Below are the code and all the weights of a small trained network. Each question names an input and a target symbol and asks about switching units off, where a switched-off unit gives its printed mean instead of its output.

import numpy as np


def w(rows, s, z=0):
    codes = np.array(rows[::2]) - 128.0
    scale = np.full(codes.shape[1], s)
    scale[-1] = z or s
    return codes * scale


def f(y):
    return np.maximum(y, 0)


def softmax(a):
    e = np.exp(a - a.max(-1, keepdims=True))
    return e / e.sum(-1, keepdims=True)


def log_softmax(a):
    a = a - a.max(-1, keepdims=True)
    return a - np.log(np.exp(a).sum(-1, keepdims=True))


def net(x, mask):
    ids = ['ζηθλμστω'.index(c) for c in x.split()]
    T = len(ids)
    res = E[ids] + P[:T]
    r = res
    for j in range(3):
        rows = slice(3 * j, 3 * j + 3)
        q, k, v = (r @ M[0][rows].T for M in (Q, K, V))
        z = softmax(np.where(np.tri(T) > 0, q @ k.T / 3**0.5, -1e9)) @ v
        o = O[0][rows]
        res = res + np.where(mask[j], z, o[:, -1]) @ o[:, :-1]
    y = f(res @ A[0][:, :-1].T + A[0][:, -1])
    res = res + np.where(mask[3:27], y, B[0][:, -1]) @ B[0][:, :-1]
    return log_softmax(res[-1] @ U[:, :-1].T + U[:, -1])


Q, K, V, O, A, B = {}, {}, {}, {}, {}, {}
E = w([
[116,16,223],'ζ',
[31,214,180],'η',
[158,96,97],'θ',
[186,64,255],'λ',
[9,165,143],'μ',
[70,55,185],'σ',
[9,14,165],'τ',
[139,209,237],'ω',
],0.0089)
P = w([
[211,160,50],'0',
[69,182,199],'1',
[72,178,207],'2',
[74,176,210],'3',
[67,178,205],'4',
[82,159,223],'5',
[61,180,206],'6',
[76,147,218],'7',
[74,153,221],'8',
[71,159,217],'9',
[89,115,253],'10',
[69,153,234],'11',
[30,165,229],'12',
[84,76,255],'13',
],0.0045)
Q[0] = w([
[29,86,98],'H0',
[209,52,148],'H0',
[159,99,90],'H0',
[138,175,140],'H1',
[139,172,139],'H1',
[130,190,250],'H1',
[136,106,38],'H2',
[210,147,26],'H2',
[183,174,57],'H2',
],0.021)
K[0] = w([
[8,61,70],'H0',
[232,74,74],'H0',
[150,163,69],'H0',
[166,138,101],'H1',
[157,132,79],'H1',
[232,157,205],'H1',
[65,138,173],'H2',
[78,150,250],'H2',
[106,115,231],'H2',
],0.018)
V[0] = w([
[124,170,62],'H0',
[130,78,199],'H0',
[201,161,157],'H0',
[154,133,122],'H1',
[75,186,188],'H1',
[98,118,107],'H1',
[189,8,194],'H2',
[12,110,18],'H2',
[208,252,196],'H2',
],0.013)
O[0] = w([
[131,82,158,51],'H0',
[125,187,88,214],'H0',
[56,124,150,46],'H0',
[127,101,131,110],'H1',
[138,194,147,255],'H1',
[94,139,121,99],'H1',
[15,92,198,100],'H2',
[101,161,17,122],'H2',
[247,117,206,158],'H2',
],0.015,0.0063)
A[0] = w([
[122,161,137,96],'N0',
[39,49,131,89],'N1',
[173,152,97,60],'N2',
[167,51,210,50],'N3',
[143,57,105,61],'N4',
[143,99,195,64],'N5',
[195,17,118,110],'N6',
[122,107,25,37],'N7',
[131,147,132,89],'N8',
[128,181,124,51],'N9',
[144,129,90,20],'N10',
[115,129,152,95],'N11',
[131,165,127,61],'N12',
[63,115,64,2],'N13',
[122,162,73,94],'N14',
[122,2,151,117],'N15',
[59,122,190,145],'N16',
[149,172,194,54],'N17',
[172,108,100,42],'N18',
[90,60,204,131],'N19',
[88,156,51,90],'N20',
[91,163,172,60],'N21',
[137,62,107,84],'N22',
[129,190,126,29],'N23',
],0.0072,0.0044)
B[0] = w([
[142,130,124,182],'N0',
[140,225,159,179],'N1',
[99,64,96,230],'N2',
[37,84,204,226],'N3',
[118,180,88,129],'N4',
[93,140,214,206],'N5',
[120,211,70,149],'N6',
[161,218,209,184],'N7',
[145,123,126,152],'N8',
[173,95,146,211],'N9',
[134,183,179,154],'N10',
[147,139,109,157],'N11',
[163,104,139,180],'N12',
[72,7,108,144],'N13',
[94,178,182,233],'N14',
[158,55,14,169],'N15',
[112,59,35,253],'N16',
[199,74,101,254],'N17',
[165,81,115,155],'N18',
[157,165,25,235],'N19',
[49,120,198,222],'N20',
[178,120,78,204],'N21',
[137,184,84,129],'N22',
[181,87,152,220],'N23',
],0.017,0.0054)
U = w([
[100,163,164,62],'ζ',
[133,108,138,73],'η',
[142,217,74,77],'θ',
[148,133,185,86],'λ',
[126,167,131,253],'μ',
[140,169,137,170],'σ',
[147,255,162,146],'τ',
[202,162,127,129],'ω',
],0.0062,0.0065)

Each question gives the input, a string of symbols that net reads in full, and the target symbol t.
The units are the heads (3 rows each of Q, K, V and O) and the neurons (one row each of A and B). Each row of codes is followed by its name. A weight is (code - 128) times the scale printed after its matrix; where a second scale follows, it is the last column's (O, A, B and U).
mask holds one flag per unit, heads first, then neurons. A switched-off unit (its flag False) gives its mean, the last column of its rows in O or B, instead of its output. The means were averaged over made-up inputs and are rounded, as every weight is.
A unit's drop is (log p(t) with every unit on - log p(t) with that unit switched off) / (log p(t) with every unit on - log p(t) with every unit switched off).
The circuit of an input: a set's keep is (log p(t) with only the set's units on - log p(t) with every unit switched off) / (log p(t) with every unit on - log p(t) with every unit switched off). Starting from the 12 units with the biggest drops (on a tie, the unit counted first), units are removed one at a time, each time the one whose removal leaves the highest keep (on an exact tie, the one counted first), for as long as the keep stays at least 0.8.
units of the circuit, in order: the units of the circuit, biggest drop first
top k neurons: the k neurons with the biggest drops, biggest first
which heads matter: for each layer, one digit per head in row order, 1 if its drop is at least 0.15 and else 0, layers parted by /
drop of u: that unit's drop, to one decimal
input ω μ τ, target λ: top 3 neurons	[N3; N5; N17]
input ω λ τ μ η η μ η λ, target λ: units of the circuit, in order	[H2; N3]
input μ μ μ η ζ μ τ σ η μ η, target τ: units of the circuit, in order	[H2; N7; N14]
input τ μ ζ μ η μ, target ζ: units of the circuit, in order	[H2; N20]
input μ μ ζ ω ζ η σ η, target τ: units of the circuit, in order	[H2; N14; N7]
input μ μ λ μ σ σ, target τ: units of the circuit, in order	[H2; N7; N14]
input μ σ λ τ μ σ ζ τ θ σ, target τ: top neuron	[N16]
input ω τ η σ μ μ μ η μ ζ ω, target λ: units of the circuit, in order	[H2; N3]
input λ ζ λ μ ζ η ζ, target η: top 3 neurons	[N3; N16; N15]
input ζ σ η λ σ ω ζ τ σ, target θ: top 2 neurons	[N19; N16]
input ζ ζ ω, target θ: which heads matter	101
input τ ζ μ μ, target ζ: which heads matter	001
input η μ θ μ τ μ η τ ω, target ω: which heads matter	010
input η μ ζ η η η ζ ζ ω, target ω: which heads matter	001
input μ τ ζ τ ζ ω μ ζ ω μ ω, target τ: top 2 neurons	[N14; N16]
input ζ ζ μ ζ, target θ: top 3 neurons	[N19; N16; N1]
input ω μ σ, target λ: top 2 neurons	[N3; N5]
input ζ η η, target θ: top 2 neurons	[N19; N1]
input μ η σ μ λ μ τ θ, target τ: top 2 neurons	[N16; N17]
input μ μ θ η τ, target τ: top neuron	[N16]
input μ σ μ μ μ, target τ: top 2 neurons	[N7; N14]
input η μ ω μ τ, target ω: drop of N12	0.0
